Below is a small trained network, with its code and all its weights. Each question gives an input and a target symbol and asks what happens when units are switched off, that is, made to give their printed mean instead of their output.

import numpy as np


def w(rows, s, z=0):
    codes = np.array(rows[::2]) - 128.0
    scale = np.full(codes.shape[1], s)
    scale[-1] = z or s
    return codes * scale


def norm(h):
    return h / np.sqrt((h * h).mean(-1, keepdims=True) + 1e-5)


def softmax(a):
    e = np.exp(a - a.max(-1, keepdims=True))
    return e / e.sum(-1, keepdims=True)


def log_softmax(a):
    a = a - a.max(-1, keepdims=True)
    return a - np.log(np.exp(a).sum(-1, keepdims=True))


def net(x, mask):
    ids = ['ΔΘΠΦαβεζηλξστ'.index(c) for c in x.split()]
    T = len(ids)
    res = E[ids] + P[:T]
    u = 0
    for l in range(3):
        r = norm(res)
        for j in range(2):
            rows = slice(2 * j, 2 * j + 2)
            q, k, v = (r @ M[l][rows].T for M in (Q, K, V))
            z = softmax(np.where(np.tri(T) > 0, q @ k.T / 2**0.5, -1e9)) @ v
            o = O[l][rows]
            res = res + np.where(mask[u + j], z, o[:, -1]) @ o[:, :-1]
        u += 2
    return log_softmax(norm(res)[-1] @ U[:, :-1].T + U[:, -1])


Q, K, V, O = {}, {}, {}, {}
E = w([
[215,113,143,126],'Δ',
[155,125,71,103],'Θ',
[208,109,125,110],'Π',
[147,111,104,107],'Φ',
[158,137,58,113],'α',
[229,148,133,197],'β',
[36,254,120,44],'ε',
[105,79,109,90],'ζ',
[159,128,70,107],'η',
[176,156,58,129],'λ',
[232,143,120,140],'ξ',
[130,151,45,149],'σ',
[157,133,68,112],'τ',
],0.015)
P = w([
[202,121,130,193],'0',
[255,129,49,132],'1',
[179,88,92,235],'2',
[166,112,85,94],'3',
[113,84,106,189],'4',
[111,117,102,83],'5',
[89,102,123,178],'6',
[72,125,123,75],'7',
[81,111,145,168],'8',
[70,159,136,106],'9',
[81,78,86,129],'10',
],0.0081)
Q[0] = w([
[106,255,208,51],'L0H1',
[77,21,105,230],'L0H1',
[135,12,79,31],'L0H2',
[121,30,137,249],'L0H2',
],0.0053)
K[0] = w([
[80,56,165,76],'L0H1',
[208,203,1,130],'L0H1',
[63,112,147,73],'L0H2',
[83,190,103,31],'L0H2',
],0.0064)
V[0] = w([
[164,254,119,94],'L0H1',
[134,77,160,183],'L0H1',
[92,243,42,58],'L0H2',
[9,46,99,88],'L0H2',
],0.0061)
O[0] = w([
[118,121,37,42,191],'L0H1',
[187,217,219,118,77],'L0H1',
[170,94,232,74,254],'L0H2',
[253,181,108,179,59],'L0H2',
],0.0051,0.0025)
Q[1] = w([
[241,64,3,46],'L1H1',
[143,218,152,39],'L1H1',
[146,133,104,101],'L1H2',
[104,93,118,178],'L1H2',
],0.012)
K[1] = w([
[26,254,234,102],'L1H1',
[151,34,61,240],'L1H1',
[36,144,190,157],'L1H2',
[123,169,138,25],'L1H2',
],0.0095)
V[1] = w([
[180,200,145,38],'L1H1',
[145,87,138,115],'L1H1',
[195,191,121,109],'L1H2',
[172,251,61,137],'L1H2',
],0.016)
O[1] = w([
[104,222,160,80,148],'L1H1',
[216,162,118,100,116],'L1H1',
[103,115,249,71,161],'L1H2',
[73,89,182,134,255],'L1H2',
],0.011,0.0083)
Q[2] = w([
[25,255,180,91],'L2H1',
[98,97,144,205],'L2H1',
[155,49,56,71],'L2H2',
[167,85,145,242],'L2H2',
],0.0089)
K[2] = w([
[168,123,160,10],'L2H1',
[117,172,111,89],'L2H1',
[113,158,181,188],'L2H2',
[84,99,140,110],'L2H2',
],0.014)
V[2] = w([
[223,28,195,121],'L2H1',
[52,213,161,249],'L2H1',
[86,97,110,27],'L2H2',
[39,165,2,95],'L2H2',
],0.0084)
O[2] = w([
[162,185,44,86,245],'L2H1',
[134,130,164,254,3],'L2H1',
[224,65,117,142,230],'L2H2',
[165,45,108,30,70],'L2H2',
],0.0077,0.0051)
U = w([
[118,131,132,115,25],'Δ',
[147,178,107,120,223],'Θ',
[210,132,43,197,248],'Π',
[118,9,141,156,216],'Φ',
[147,115,124,101,20],'α',
[144,111,125,115,57],'β',
[117,165,182,101,169],'ε',
[82,159,161,172,175],'ζ',
[143,102,125,94,3],'η',
[158,111,116,79,168],'λ',
[154,123,103,133,124],'ξ',
[95,98,175,70,122],'σ',
[145,138,124,117,66],'τ',
],0.015,0.004)

Each question gives the input, a string of symbols that net reads in full, and the target symbol t.
The units are the heads (2 rows each of Q, K, V and O). Each row of codes is followed by its name. A weight is (code - 128) times the scale printed after its matrix; where a second scale follows, it is the last column's (O and U).
mask holds one flag per head, layer by layer. A switched-off head (its flag False) gives its mean, the last column of its rows in O, instead of its output. The means were averaged over made-up inputs and are rounded, as every weight is.
A unit's drop is (log p(t) with every unit on - log p(t) with that unit switched off) / (log p(t) with every unit on - log p(t) with every unit switched off).
The circuit of an input: a set's keep is (log p(t) with only the set's units on - log p(t) with every unit switched off) / (log p(t) with every unit on - log p(t) with every unit switched off). Starting from all 6 units, units are removed one at a time, each time the one whose removal leaves the highest keep (on an exact tie, the one counted first), for as long as the keep stays at least 0.8.
units of the circuit, in order: the units of the circuit, biggest drop first
unit that matters most: the unit with the biggest drop
which heads matter: for each layer, one digit per head in row order, 1 if its drop is at least 0.15 and else 0, layers parted by /
input ζ η Θ σ ε σ Θ σ σ λ, target ζ: units of the circuit, in order -> [L1H1; L0H1; L2H1; L0H2]
input λ σ σ ζ, target Φ: units of the circuit, in order -> [L2H1; L1H1]
input ζ α σ σ ε α σ σ Θ σ, target ζ: units of the circuit, in order -> [L1H1; L0H1; L2H1]
input λ σ β, target Φ: which heads matter -> 01 / 01 / 00
input ζ Π ε σ Θ λ, target ζ: unit that matters most -> L0H1
input Θ σ λ σ η ζ ζ, target Π: units of the circuit, in order -> [L1H2; L0H2]
input σ ε ζ λ σ σ σ, target σ: units of the circuit, in order -> [L1H1; L2H2; L0H1; L2H1]
input σ σ τ, target Φ: units of the circuit, in order -> [L0H2; L2H1]
input σ ζ ζ, target Π: which heads matter -> 00 / 01 / 00
input σ η Π σ σ Π, target Φ: which heads matter -> 00 / 10 / 10
input ζ σ Π ξ σ Θ, target Φ: which heads matter -> 01 / 10 / 00
input ζ Δ α ζ ζ ξ ζ σ Δ σ σ, target Φ: units of the circuit, in order -> [L1H1; L0H2; L2H1]
input α ζ Δ, target Π: which heads matter -> 01 / 00 / 01
input ζ σ σ σ σ ζ Θ, target Π: which heads matter -> 10 / 11 / 10
input Φ ξ σ σ α Θ β Δ σ ξ, target Φ: units of the circuit, in order -> [L1H1]
input Θ τ ζ σ Θ σ λ, target Φ: which heads matter -> 00 / 00 / 10
input ε σ λ, target ε: which heads matter -> 01 / 10 / 00
input σ Θ σ Φ, target Φ: which heads matter -> 00 / 10 / 10
input Δ σ ζ τ, target Π: which heads matter -> 01 / 01 / 00
input λ σ ξ, target Φ: units of the circuit, in order -> [L0H2]
input σ λ ε Θ α, target σ: which heads matter -> 00 / 10 / 00
input σ η ζ Θ, target Π: which heads matter -> 00 / 01 / 00
input σ Π ζ α, target Π: units of the circuit, in order -> [L1H2; L2H1]
input τ σ λ Θ σ Π, target Φ: units of the circuit, in order -> [L1H1; L2H1]
